[128 = 0]
0 [102 104 154 133 130 123 111  91 108 132 168 165 177 160 126 126  97  95
 157 108 112 151  94 122 138  90  79 148  96 139 158 139 175 202  97 130
 140 141 138 121 169 119 182 114]
1 [127  99 107 138 112  89 107  98 143 141 123 146 188 129 123 118  92 125
 165 122  84 108 124 145  89 103 132 156  52 136 133 126 146 114 102 134
 124  86 145 126 140 119 152 109]
2 [162 128 167 135 148 129 114 125 151 138 110 123 101 128  96  97 196 141
 136 154 128 116 131 161 154 147 118 170 109 141 127 146 136 136 145 153
 151 138 129 137 161  92 133 128]
3 [135 148 158 110 120 142 138 142 172  86 103 100 152 163 114 130 105 149
 130 142 196 111 153 154 139 119 118 119  80 142 159 156 128 147 157 125
 140 137 109 142 118 120 144  98]
4 [138 120 119 108 104 155 127 109 122 131 159 150  67 133 143 146 113 138
  96 105 110 109 127 125 143 140 150 106 107 115 130  90 103 131 113 138
 104 157 105 122  99 120 160 142]
5 [ 99 151 103 141 108 110 147 118 127  90  69 107 157 142 141 128 101 121
 167 144 152  97 148 129 136 129 119 160  33 134 133  93 188  81 114 113
 124  75 160 104 130 112 148 121]
6 [121  82 146 170 127 127 125 135 129  90 111  73 195 122 130 100 107  94
 154 132 136  86 177 116 113 133 130  78 177 137 129 155 155 116 164 180
  87 118 110 140 109 118 131 123]  3 1 2 5 4
7 [ 91 118 174 152 152 156 145 116 117 172 183 210 149 139 128 113 107  80
  94 101  90 164 103 129 117 127 150 129 114 100  92 115 114 174 139 111
 122 146  80 124 224 180 157 147]  0 4 1 2 3
8 [190 148 106 134 146 128 138 161  95  80  75 139 116  85 135 128 160 126
 117 145 114 120 149 116 147 133 165 117 135 115 167 121 144  86  85  83
 119 148 152 118  87 124  87 132]  4 2 5 3 6
9 [124 158 133 144 129  96 140 122 125 116  67  55 140 197 123 162 132 135
 148 144 203 114 115  88 100 123 143 127   3 160 103 117 131 135 130 100
 110 114 138 139 102 136 160 141]  5 3 1 2 4
10 [ 72 134 121 108 117  90 149 165 127 101  80 120 169 133 151  92 110 159
 155 193 164 117 144 190 125 134 114 149 113 157 140 115 161 148 117 114
 120  94 114  99 106 111 123 157]  5 3 1 2 6
11 [156 118 160 140 147 137 129 120 141 102  87 115 168 166 136 121 140 120
 146 148 160 152 127 119  96 118 121 136 115 134 128 139 159 114 132 140
 118 118 128 123 184  94 173 118]  3 2 1 5 6
12 [119 144 112 123 140 133 134 100 147 147 190 232 173 128 171 117 122 129
  81 108  73 118  98 142 108 130  82 142 197  88 116 146 127 138 141 131
 140 159 136 129 171 148 156 111]  7 0 4 1 11
13 [118 132 137 185 109 110 152 129 143 155  78  97 134 157 121 111  96 154
 106 184 154 149 121 173  94 124 136 203  34 189 117 147 166  84 128 103
 128  89 118 108  72  94 160 204]  10 5 9 1 11
14 [135 105 137 155 123 139 129 133 157 139 168 209 143 105 160 188 171 152
 136 131 119 104 118  85  86 116 147 185 169  99 125 101  85 178  71  72
  85 166 114 123 151 151 158 132]  12 4 7 0 11
15 [140 115 161 174 134 117  98 137 169 131  73  68 168 128 140 147 116  89
 153 134 155 115 100 191  97 126  94 144  56 171 121 144 174 151 148 155
 148 126 154 116 175 130 139 111]  11 3 1 2 5
16 [132 110 108 113 116 137 147 121 155 180 189 209 122  69 172 174 133 158
 127 153 103 121 107  97 122 122 151 130 123 117 132 119 151 190 114 119
 113 170  59 103 132 161 151 136]  14 4 12 7 0
17 [125 127 144 129 138 146 113 106 153 147  69  59 198 155  91 112 118  87
 129 143 201 120 101 132  89 145 120 155  46 150 135 109 106 119 159 112
 124 101 154 107 125 121 161 125]  9 15 11 3 5
18 [130  93 139 181 122 102 116  99 196 129  69 103 181 131 119 136  93 136
 170 142 100 100  77 123 102  93 123 125  52 149 106 113 155  90 161 156
 137 108  82 140 220 123 162 105]  1 15 11 5 17
19 [140 123 167 161 121 108  99 136 140 123  75 114 164 139 110 151  89  92
 188 149 210 150  91 165 111 101 125 172  58 173 120 166 103 163 152 171
 138 108  95 158 171  98 108 147]  15 11 3 17 18
20 [118 117 152 104 147 144 141 129 110 180 212 240 173 152 158 119 137 116
  83 123 153 161 126 169  97 174 122 127 176  85 137 130  71 173 101  70
 174 152 114 132 119 177 170 118]  12 7 14 16 4
21 [107  95 134 142 129 141 107  94 130 145 145 139  60 110 160 162 124 133
 114 129 101 125 125 102 149 143 168 120  57 143 152 121 137 100 166 118
 165 153 121 102 130  97  99 129]  4 2 16 1 8
22 [140 140 165 147 108 155  99  91 164 147 190 153 120 187  83 120 137 136
  99  76  91 161  71  43 122 128 100 144  32 104 126 104 154 171 132 165
 108 151  71 135 225 165 167 106]  7 0 4 11 18
23 [ 91 160 135 146  65 140 155 142 130 102  30 109 174 152 113 153  73 134
 116 189 152 123 110 186 134 116 143 150  61 167 118 103 144  90 104 111
 145 112 111  62 134 145 120 182]  10 5 13 17 3
24 [146 105 174 117 145 138 152 143 115 166 214 175 108 148 156 138 151 136
 106 101 111 190 152 141 122 203 129 158 254 136 165 109 114 187 122 143
 199 184 131 158 153 191 165 104]  20 12 7 14 16
25 [ 83 129 135 111 159 104 125 138 139 156 156 171 163 118 115 137  98 113
 150  82  82 147  87 137  91  92 114 157 136 110 125  95 193 106 123 128
 146 153 157  93 162 150 140  80]  0 1 12 7 11
26 [127 140 107 163 113  96 148 131 178 144  49 104 176 154 112 106  48 124
 178 162 184 102 148 114 118 109 114 157  97 163 127 121 149 130 139 143
 137 120 128 132 126  78 176 142]  5 11 3 17 10
27 [105 119 136 144 155 163 135 117 107 151 173 137 175 143 129 112 101 103
 119 102  91 192  97 136 116 103 116 157 132 112 170 136 108 157  94 109
 141 120 113  88 176 149 187 125]  0 7 25 12 11
28 [ 62 129 130 172  90  77 147 144 126  64  79  89 157  77 148 121  76 132
 128 155 181 122 133 134 128 115 128 153  21 124 110 116 173 153 143 128
 101  98 162 110  69 129 170 152]  5 10 9 26 13
29 [ 94 131 138 144 138 115 125 129 140 122  98  50 162 109 150 139 111 174
 178 168 187  93 147 156 121 109 141 122 109 150 107 147 132 110 103 132
 120  85 142  67  85 125 113 147]  10 5 3 28 26
30 [ 87 124 124 135 118  68 170 132 125 137  58  65 151 104 106 135 102 135
 121 137 119 135 163 119 132 129 135 137 136 137 176 117 156  71  81 138
  84 108 161 110  91 101  96 182]  29 10 5 8 26
31 [149  72 152 106 107 114 132 110 156 110 164 140 135 154  99  71 143 162
 124 180  94 141 104 107 171 116  97 171 161 129 154 148 131 154 120 148
 167 105 179 114 119 171 159 130]  2 0 27 11 1
32 [ 99 139 127 126 134 144 183 160 125 144 104 119 143 117 137 151 127 155
 109 142 137 150 139 114 155 109 144 161  94 157 121 110 160  99  77 111
 128 120 148  97  95  87 102 174]  30 10 29 5 8
33 [118 112 148 140 104  89 119 115 181  85  92  52 208 136 141 150  97 145
 154 125 180 106 104 122  98 126 133 117   2 147  79 108 148 155 163 160
 126  96 156  99 151 122 167 113]  15 9 17 28 18
34 [154  80  97 132 102 136 157 146 126 143 232 255 131  83 149 161 121 155
  84 181 119 142 111 130 169 150 131 135 221 101 153 132 105 207  86 101
 148 102 102 112 133 145  97 137]  16 20 14 12 24
35 [104 140 143 142 141 122 151 146 135 125 148 177  90 129 150 150  95 146
 124 164 152 149 130 116 147 128  99 115  55 158 134 121 121 107 156 135
 128 127  97  78 155 114 148 142]  21 4 32 3 11
36 [155 149 180 157 126 107 115 145 148 124  93 152 201 118 160  93 124 164
 183 145 182 178 132 192 136  85 108 139 144 118 198 193 115 132 146 159
 180 109 167 131 136  93 133 146]  11 3 19 2 10
37 [ 99 111 111  99 110 158 158 139 142 146 101  71 119 126  98 118 142 162
 147 139 154  90 155 119 155  90 140 119 121 185 158 143 124  99  77 110
  91 117 155  96  83 124  87 160]  32 29 30 10 8
38 [165 103 101 112 113 146 145  88 135 142 233 205 138 147 155 127 107  73
 103 117 161 160 101 118 115 136 120 138 172  97 155 116  67 207  76 137
 117 145 118 135 142 176 122 110]  20 34 12 27 14
39 [104 152  79 115 132 115 138 103 137 143  80 107 200 129 136 109 144 119
  99 201 138  88 132 133 125 155 128 136  77 144 127 127 123  54  66 128
 125 144 154  97 115  58 109 207]  32 30 5 10 37
40 [100 115 131 169 147 101  98 123  87  60  71  77 154 152 151 141 131 112
 141 112  91 110 150 164 121 124 115 127 110 117 137 115 159  94 125 151
 156 129 147 172  81 162 128 106]  6 5 1 11 15
41 [129 130 130 104 108 180 145 125 118 155 151 175  65 104 132 169 144 158
 132  95 101 156 134 130 147 114 146 128 137 131 121 144 162  99 145 125
 135 156 105 100 151 115 125 133]  4 21 35 16 32
42 [152 159 133 136 114 103  97 143 158 135  67 116 179 137 129 140 131 116
 180 143 178 135 123 137  88 116 120 117  49 125 149 166 154 139 138 155
 135 102 103 115 158 105 150 151]  11 19 15 3 26
43 [110 138 138 147 128 148 137 125 151 119  64  45 216 138 114 118  92 135
 166 166 163 133 116 148  90  83 104 138  74 154  83 128 180 159 134 189
 120 100 103  89 115 103 172  99]  33 26 15 42 11
44 [166  67 173 154 123 121 161 145 128 148 170 176 194 140 131 145 113 138
 122 136 126 182 108 120 181 119  96 184 113 161 137 134 153 205 107 140
 111  84 150 106 146 144 147  99]  0 31 27 11 1
45 [133 103 147 167  92 130 110  80 113 120 178 167 200 165 139 146  94 151
 103 115  61 117  83 160 148  82 109 140  61  82 108 152 161 170  66 151
 115 141 151  79 163 117 185 117]  0 1 27 44 25
46 [ 98  88 138 153 142 136 164  99 121 141  85 120 123 136 116 168 117 133
 109 117 137 103 122 156 144 112 141 164  29 119  85  69 154  71 121 137
 106 148 152 138  83 113 106 166]  32 5 21 4 13
47 [155 149 131 143 105 104 139  95 145 115  96 103 191 158 117 139 106  99
 137 148 169 145 147 100 117  89 112 140  64 108  99 126 180  97 134 123
 137 143 116 161 157  98 174  99]  11 42 26 5 3
48 [ 88 134 151 138 112 120 132 107 176  88  55  91 182 112  99 186 144 114
 122 127 174 111 141 136  94 113 112 171   1 140 110 109 165 117 116 146
 132  96 138  99 138 137 169 163]  33 5 17 42 9
49 [ 92 138  85 121 120 119 124 132 103 119  68 123 132 144  82 171 140 114
 153 113 101 121 125  49 143  95 128 117  25 128  79  50 129  23 136 166
  42 143 110 134 142 142 132 157]  46 5 9 47 48
50 [ 87 135 132 129 103 114 138 117 131 168 131 181  69  95 146  93 106 162
  99  96 161 159 178 132 122 133 148 124 126 132 137 146 105 125 176  87
 119 127 157  84 113  96 135 175]  41 35 4 21 32
51 [138 109  96  86 126 115  96 184 170 123 175 207 155 138 178 171 124 117
 106 116  91 148  95  89  78 113 118 131 151 107 102 112 109 184 117 131
 141 183  79  87 132 162 133 151]  16 14 12 38 4
52 [149 102 152 128 140 145  96 158 127 111 107  82 140  77  95 126 158 132
 173 115 192 145 144  97 147 112 129 118 127 150 161 151  98 134 132  93
 141 149 119 167 128 128 109 115]  3 2 11 37 8
53 [134 128 163  78 141 139 173 118 125 173 177 123  65  70 133  98 163 128
 111 120 149 107 136 140 123 160 154 112 123 152 117 134 117 109 159 119
 124 105 137  99  80 116  96 134]  50 4 41 21 2
54 [143 100 128 183 117 152 120  90 155 155 215 165 154 123 149 138 109 131
 139 165 123 156 126 137  54 117 131 113 141 142 166 136 128 186  74 144
 133 178  91 146 131 159 134 156]  16 38 27 14 0
55 [129 170 164 131 155 128 134 132 123  61  58  25 152 152 120 112 133  99
 151 127 178  72 140 119 128 128 112 135 109 171 147 131 162 129 115 137
 115  82 118  91  76 149 109 136]  29 3 5 9 17
56 [183 155 182 137 168 119  69 127 139 109  69  90 163 115  91 116 137 123
 142 136 199 121 131 150 145 136 126 125 111 138  95 161 139 151 161 134
 113  97 125 122 203 107 128  97]  11 2 42 15 3
57 [ 91 164 116 113 145  83 167 154 111 133  67 108  88  95  93 135 151 120
 114 127 123 133 120  84 165 125 166 131 106 149 168 120 159  56 112 113
 121  95 158 148  93 110 110 167]  30 32 8 37 5
58 [134 160 118 114 120 153 126 104 145 128 123 193 138 109 156 162  93 130
 109 142 137 139 141 167 128 118 142 104 176 143 146 140  91 157 126 138
 124 168 106  98  97 132 140 141]  4 41 16 54 50
59 [ 87 111 131 157 115  89  98 126 130 115 100  61 241 150 122 142  80 132
 182 146 141 104 106  95 109  45 140 119  10 160  92 119 177  91 181 140
  98  68 162 101 127 105 125 112]  33 43 5 1 18
60 [125 140 108 134 132 116 144 144 163 121 114 151 178 170 134  82  77 107
 127 138 154 123 139 117 128 150 100 173  88 146 102 111 138 151 118 136
 121 100 142 128 162 125 102 123]  26 11 1 5 10
61 [ 69 126 127  76 126 134 158 111 127 132 130 148  85  88 111 110 120 116
 106 126  98 120  80  80 142 101 133 153  91 148 166  98 143 116 174 122
 131 170 104  99 122 116  99 163]  21 41 4 35 57
62 [154 160 138 128 125  98 110 135 138 145 169 140 177 183 144 111  96 120
 108 142 145 161  94 117 137 107 101 117 108 154 125 118 146 167  97 173
 137 124 140 137 186 158 155 139]  60 0 11 27 44
63 [ 96 114 142 129 153 165 112 113 150 128 173 170 151 169 120 116 118 121
 110 113 102 174 112 168  61 124 125 141 102  83 130  99 122 159 129 106
 119 161 102 118 150 148 177 101]  27 7 25 0 12
64 [120  88 103 115 119 218 163 125 126 123 165 208 155 110 191 156 121 161
 123 157 122 100 147 157 106 127 126 168 185 118 175 110 124 209  54 103
 136 131 120  86 127 154 143 140]  14 34 58 16 54
65 [ 83 128 128 138  85 112 141 157 169 134  58 129 173 145 111 108 102  99
 143 166 147 144 138 122 111  77 141 119  31 136 123  84 161  99  94 160
  99 118 154  76  83 136 156 196]  23 5 48 28 32
66 [107 109 120 107 150 125 133 107 148 130 151 157  79 109 127 157 169 110
 125 105 123  91 125 109 112 141 163 128 102 141 111 141 161 117 156 126
  84 115 120  89 154 143 120 134]  41 21 53 4 61
67 [114 116 172 172 135  84 161  99 154 136  87  89 161 115 129 142  91 151
 142 148 155 136 124 136  88 100 125 134  36 144 106 147 165  93 135 137
 139 109 137 130 194  85 156 156]  18 11 47 42 15
68 [127 114 145 101 127 159 143 144 166 166 161 187 153 141 124 173 155 124
  75  75  51 163 115 146  76 170 160 118 178 106 108 100 135 124 132 113
 143 163  83 126 129 132 164 123]  63 12 51 41 4
69 [109 141  99 122 144  84 195 168  95 109  74 108 104  94 131 139 122 137
 136 109 115 112 130  99 159 116 170  96  86 129  81 112 111 103  98 105
  93 125 151  93  87 100  89 156]  32 57 8 30 37
70 [115 116 153 162 151 151  97 188 152 135 161 221 161 164 153 183 126 140
  99 108  62 171 110 121  97 112 106 151  94  98  79  75 135 172  97 120
 125 149  39 108 202 183 204  86]  63 7 51 68 27
71 [ 86 152 147 164  84 148 154 121 165 109  50  90 169 122 143 141  73 129
 112 163  94 151 118 126 114  69 168 148  15 125 149  89 175  60 108 115
  64  96 176  86 115  87 136 227]  65 23 5 32 13
72 [158 128 148  89 165 160 124 156 111  87  97  81 125 123 110 119 173 147
 174 150 152 121 147 115 139 179  90 123 172 160 131 174  80 102 160 159
 166 111 124 200  78  92 127 123]  52 2 3 6 11
73 [126 139  61  87 114 120 120 128 159 107 164 175 123 132 145 181 147 132
 123 101  98 103 126  75 134  67 178 147 187  92 126 120 171 137 129  93
 118 197  82 150 142 173 166  98]  16 51 14 41 4
74 [134 128 125 139 135  94 106 112 143 167 121 169 195 160 147 129  88 137
 121  81  80 140  96 123  98 106 129 152 106 135 122 129 156 157 101 145
 153 111 135 145 175 155 188  94]  1 62 0 25 27
75 [123 140 149 150  59 118 152 136 117 173 167 180 174 147 105 141  86 122
  95  91  66 163  99  97 167 133  97 103  78 119 148 132 150 154 106 127
 150 117 119 112 160 137 202  80]  74 0 27 45 62
76 [175 113 174 127 164 162 130 105 156 124 131 113 171 110 103  55 141 128
 147 109 108 115 154 145 134 106 126 107 133 108 154 158 150 118 141 162
 141  98 125 153 185  86 144 135]  11 2 56 6 3
77 [107 109 146 149 128 120 129 139 169  77  69 110 212 153 131 139 102 119
 188 118 151 121 134  97 123 118 121 108  47 114  92 122 173 135 120 151
 121  94 117 113  98 120  98 160]  42 33 5 65 48
78 [ 56 120 139 138 108  86 179 144 109 175  60 163 169 136 109 166  93 127
  82 167 122 126 129 147 127  93 139 177   1 121  57  98 166 118 117  94
  96 144 152  85 116  98  92 204]  46 32 65 23 71
79 [179 147 170 131  96 150 105 108 140 140 145 158 142 140 125  86 107 133
  96 122 136 136 116 141 176 122  91 157 138 125  89 180 154 128 112 176
 151  86 149 142 166 170 140 116]  62 31 2 60 76
80 [157  97 131 140 126 110 127 159 108 123 175 115 131 122 151 122  54 102
  91 171 133 113 138 135 140 138 119 134 123 145 117 127 121 128 137 165
 126  92 155 135 232 136 121 139]  62 60 79 35 11
81 [ 90 114 167 128  96 148 124 129 130  97 168 164 187 138 150 120 109 123
 104 105  68 164  71 142  81 100 106 179 104  77 139 117 159 143 117 136
 136 123 142  88 151 147 176 111]  63 27 25 45 0
82 [134 143 170 116  95 118 126 157 153 132  97  68 167 154 102 131  92 145
 149 150 187 165 121 131  87  90 139 141 122 140 163 159 165 161 175 140
 198  94 165 115 109 102 161  91]  3 42 11 43 26
83 [128 131 158 130 121  95 143 101 104 119 100 125  78  82 148 163 111 129
 112 154 157 142 134 121  89  82 164  89  76 136 107 141 128 138 163 131
 150 187  89 124 103 111 124 145]  21 35 4 58 61
84 [ 83 114  91 116 117  91 159  86  67 142 116 178 133 134  65 120 122 120
 135 131 138 117 109 122  99 142 160 128 115 110 102  95 126  85 161  91
  95 172 138 101  89 114 112 132]  61 66 46 69 4
85 [139  81 105 149  88 131 141 170 185 148 129 182 126 179 119 117  71 132
 152 123 136 136 111 118 104 100  75 146  71  97 118 146 157 164 109 160
 157 105 165 102 162 130 134 139]  60 1 62 74 0
86 [111 138 106 102 121 115 143 134 107 163 127 178  64 127 135 114 122  96
 132  99 136  98 158 141 179  93 169 132 107 117 110 129 168  96 119 143
 111 141 107 117 121 125 147 161]  4 41 66 50 61
87 [166  94 144 132 100 107 139 125 148 149  79  94 193 130 104 142  81 125
 172 177 179 158 117 183 133 117 134 166 100 139 159 184 128 136 137 111
 154  70 156 141 188 117 149 172]  19 42 67 11 36
88 [128 102 148 166  96  78 138 172 173 122  51  68 209 154 140 157  85 138
 149 151 190 103 142 130 104  81 134 182  32 169 139 128 123 139 168 135
 120  85 136  99 180 102 194 141]  33 26 67 42 48
89 [137 110 156 163 129 130 185 123 144 155 108 116 186 146 113 102 124 122
 193 127 182 172 137 116 118 117  82 155 131 173 140 147 125 179 152 154
 130 117 133 142 152  74 107 131]  11 60 19 26 87
